Below are the code and all the weights of a small trained network. Each question names an input and a target symbol and asks about switching units off, where a switched-off unit gives its printed mean instead of its output.

import numpy as np


def w(rows, s, z=0):
    codes = np.array(rows[::2]) - 128.0
    scale = np.full(codes.shape[1], s)
    scale[-1] = z or s
    return codes * scale


def norm(h):
    return h / np.sqrt((h * h).mean(-1, keepdims=True) + 1e-5)


def softmax(a):
    e = np.exp(a - a.max(-1, keepdims=True))
    return e / e.sum(-1, keepdims=True)


def log_softmax(a):
    a = a - a.max(-1, keepdims=True)
    return a - np.log(np.exp(a).sum(-1, keepdims=True))


def net(x, mask):
    ids = ['ΞΦβγδεηθμστ'.index(c) for c in x.split()]
    T = len(ids)
    res = E[ids] + P[:T]
    u = 0
    for l in range(2):
        r = norm(res)
        for j in range(3):
            rows = slice(3 * j, 3 * j + 3)
            q, k, v = (r @ M[l][rows].T for M in (Q, K, V))
            z = softmax(np.where(np.tri(T) > 0, q @ k.T / 3**0.5, -1e9)) @ v
            o = O[l][rows]
            res = res + np.where(mask[u + j], z, o[:, -1]) @ o[:, :-1]
        u += 3
    return log_softmax(norm(res)[-1] @ U[:, :-1].T + U[:, -1])


Q, K, V, O = {}, {}, {}, {}
E = w([
[103,124,156,143],'Ξ',
[132,116,92,116],'Φ',
[150,113,95,125],'β',
[150,102,86,134],'γ',
[204,97,150,109],'δ',
[156,107,99,140],'ε',
[150,125,141,168],'η',
[41,122,117,247],'θ',
[167,117,170,168],'μ',
[130,92,157,84],'σ',
[166,41,63,69],'τ',
],0.016)
P = w([
[180,255,60,135],'0',
[140,142,104,158],'1',
[143,108,131,170],'2',
[157,87,143,164],'3',
[179,87,152,158],'4',
[201,101,153,154],'5',
[216,132,148,144],'6',
[232,139,124,135],'7',
[219,144,94,116],'8',
],0.0043)
Q[0] = w([
[150,114,70,69],'0.h0',
[146,123,121,92],'0.h0',
[43,88,107,122],'0.h0',
[127,72,146,164],'0.h1',
[105,214,117,78],'0.h1',
[154,80,98,163],'0.h1',
[136,2,125,150],'0.h2',
[160,51,132,151],'0.h2',
[130,43,99,131],'0.h2',
],0.012)
K[0] = w([
[145,124,104,52],'0.h0',
[137,135,56,138],'0.h0',
[41,86,164,130],'0.h0',
[183,55,134,69],'0.h1',
[54,159,96,143],'0.h1',
[204,124,190,109],'0.h1',
[179,9,161,101],'0.h2',
[187,89,125,89],'0.h2',
[158,81,93,39],'0.h2',
],0.011)
V[0] = w([
[115,81,81,76],'0.h0',
[207,85,133,111],'0.h0',
[147,77,122,184],'0.h0',
[126,156,1,251],'0.h1',
[155,127,143,241],'0.h1',
[63,129,107,134],'0.h1',
[102,87,102,195],'0.h2',
[139,51,151,36],'0.h2',
[87,169,126,172],'0.h2',
],0.0076)
O[0] = w([
[139,110,193,186,152],'0.h0',
[82,141,152,154,233],'0.h0',
[122,39,122,131,229],'0.h0',
[254,128,64,188,163],'0.h1',
[168,104,165,206,191],'0.h1',
[142,176,62,98,13],'0.h1',
[86,66,28,168,146],'0.h2',
[48,163,201,155,239],'0.h2',
[213,181,88,197,4],'0.h2',
],0.0055,0.0038)
Q[1] = w([
[206,236,45,70],'1.h0',
[72,1,181,193],'1.h0',
[157,90,104,112],'1.h0',
[178,11,169,121],'1.h1',
[127,108,108,165],'1.h1',
[164,193,170,107],'1.h1',
[136,114,32,123],'1.h2',
[145,235,82,120],'1.h2',
[88,18,137,200],'1.h2',
],0.012)
K[1] = w([
[94,210,49,180],'1.h0',
[188,38,251,106],'1.h0',
[135,124,156,161],'1.h0',
[94,143,149,242],'1.h1',
[131,135,176,135],'1.h1',
[118,160,46,111],'1.h1',
[190,178,165,176],'1.h2',
[90,212,64,137],'1.h2',
[164,80,226,80],'1.h2',
],0.011)
V[1] = w([
[188,133,254,29],'1.h0',
[100,210,155,139],'1.h0',
[224,178,217,93],'1.h0',
[162,87,237,33],'1.h1',
[102,143,139,182],'1.h1',
[241,53,121,80],'1.h1',
[75,171,146,241],'1.h2',
[20,177,119,219],'1.h2',
[91,64,132,61],'1.h2',
],0.009)
O[1] = w([
[49,60,175,138,253],'1.h0',
[93,187,157,152,32],'1.h0',
[29,54,223,208,182],'1.h0',
[224,33,162,84,98],'1.h1',
[92,136,106,232,177],'1.h1',
[131,128,228,37,179],'1.h1',
[217,223,173,159,114],'1.h2',
[197,255,79,160,56],'1.h2',
[142,90,68,96,190],'1.h2',
],0.009,0.0045)
U = w([
[102,251,182,133,115],'Ξ',
[81,226,74,43,204],'Φ',
[203,131,144,47,112],'β',
[182,144,78,113,87],'γ',
[125,150,162,125,3],'δ',
[215,122,119,136,84],'ε',
[217,151,168,210,83],'η',
[90,221,34,243,236],'θ',
[145,112,237,231,51],'μ',
[6,149,224,123,187],'σ',
[94,49,62,48,69],'τ',
],0.012,0.0046)

Each question gives the input, a string of symbols that net reads in full, and the target symbol t.
The units are the heads (3 rows each of Q, K, V and O). Each row of codes is followed by its name. A weight is (code - 128) times the scale printed after its matrix; where a second scale follows, it is the last column's (O and U).
mask holds one flag per head, layer by layer. A switched-off head (its flag False) gives its mean, the last column of its rows in O, instead of its output. The means were averaged over made-up inputs and are rounded, as every weight is.
A unit's drop is (log p(t) with every unit on - log p(t) with that unit switched off) / (log p(t) with every unit on - log p(t) with every unit switched off).
The circuit of an input: a set's keep is (log p(t) with only the set's units on - log p(t) with every unit switched off) / (log p(t) with every unit on - log p(t) with every unit switched off). Starting from all 6 units, units are removed one at a time, each time the one whose removal leaves the highest keep (on an exact tie, the one counted first), for as long as the keep stays at least 0.8.
units of the circuit, in order: the units of the circuit, biggest drop first
heads that matter: for each layer, one digit per head in row order, 1 if its drop is at least 0.15 and else 0, layers parted by /
input β ε Φ μ θ Ξ ε ε η, target η: units of the circuit, in order : [1.h0 0.h2 1.h2]
input Φ θ Φ, target θ: units of the circuit, in order : [1.h1]
input β μ γ, target μ: heads that matter : 010 / 011
input θ θ β Φ Ξ μ η σ γ, target σ: heads that matter : 001 / 100
input Φ θ η θ β η θ Φ γ, target θ: heads that matter : 000 / 110
input η τ β θ, target τ: units of the circuit, in order : [1.h2 1.h0]
input β ε σ μ Ξ Φ, target μ: units of the circuit, in order : [0.h2 1.h2 0.h0]
input β θ θ γ μ β θ β, target θ: heads that matter : 000 / 110
input Φ μ τ τ ε, target τ: units of the circuit, in order : [1.h0 0.h2]
input Φ μ β Φ ε τ η, target τ: units of the circuit, in order : [1.h2 1.h0]
input β σ Ξ Φ θ Ξ Φ, target θ: units of the circuit, in order : [1.h1 1.h2 0.h2]
input μ β β Φ η η ε, target η: units of the circuit, in order : [1.h0 1.h2]
input σ Φ θ γ τ σ, target τ: heads that matter : 010 / 011
input γ μ β γ, target η: heads that matter : 010 / 101
input Φ θ Φ μ β, target μ: heads that matter : 000 / 001
input θ Ξ Φ Φ σ Φ η μ Φ, target μ: units of the circuit, in order : [0.h1 1.h2]
input Φ η Φ, target η: units of the circuit, in order : [1.h2]
input Φ ε δ θ γ θ Ξ τ, target σ: units of the circuit, in order : [1.h0 0.h2]
input β Ξ Φ Φ, target Φ: heads that matter : 001 / 110
input Φ Φ η Φ Φ β Φ, target β: heads that matter : 001 / 110
input Φ θ Ξ, target θ: heads that matter : 000 / 010
input μ Ξ β η Ξ, target η: heads that matter : 010 / 101
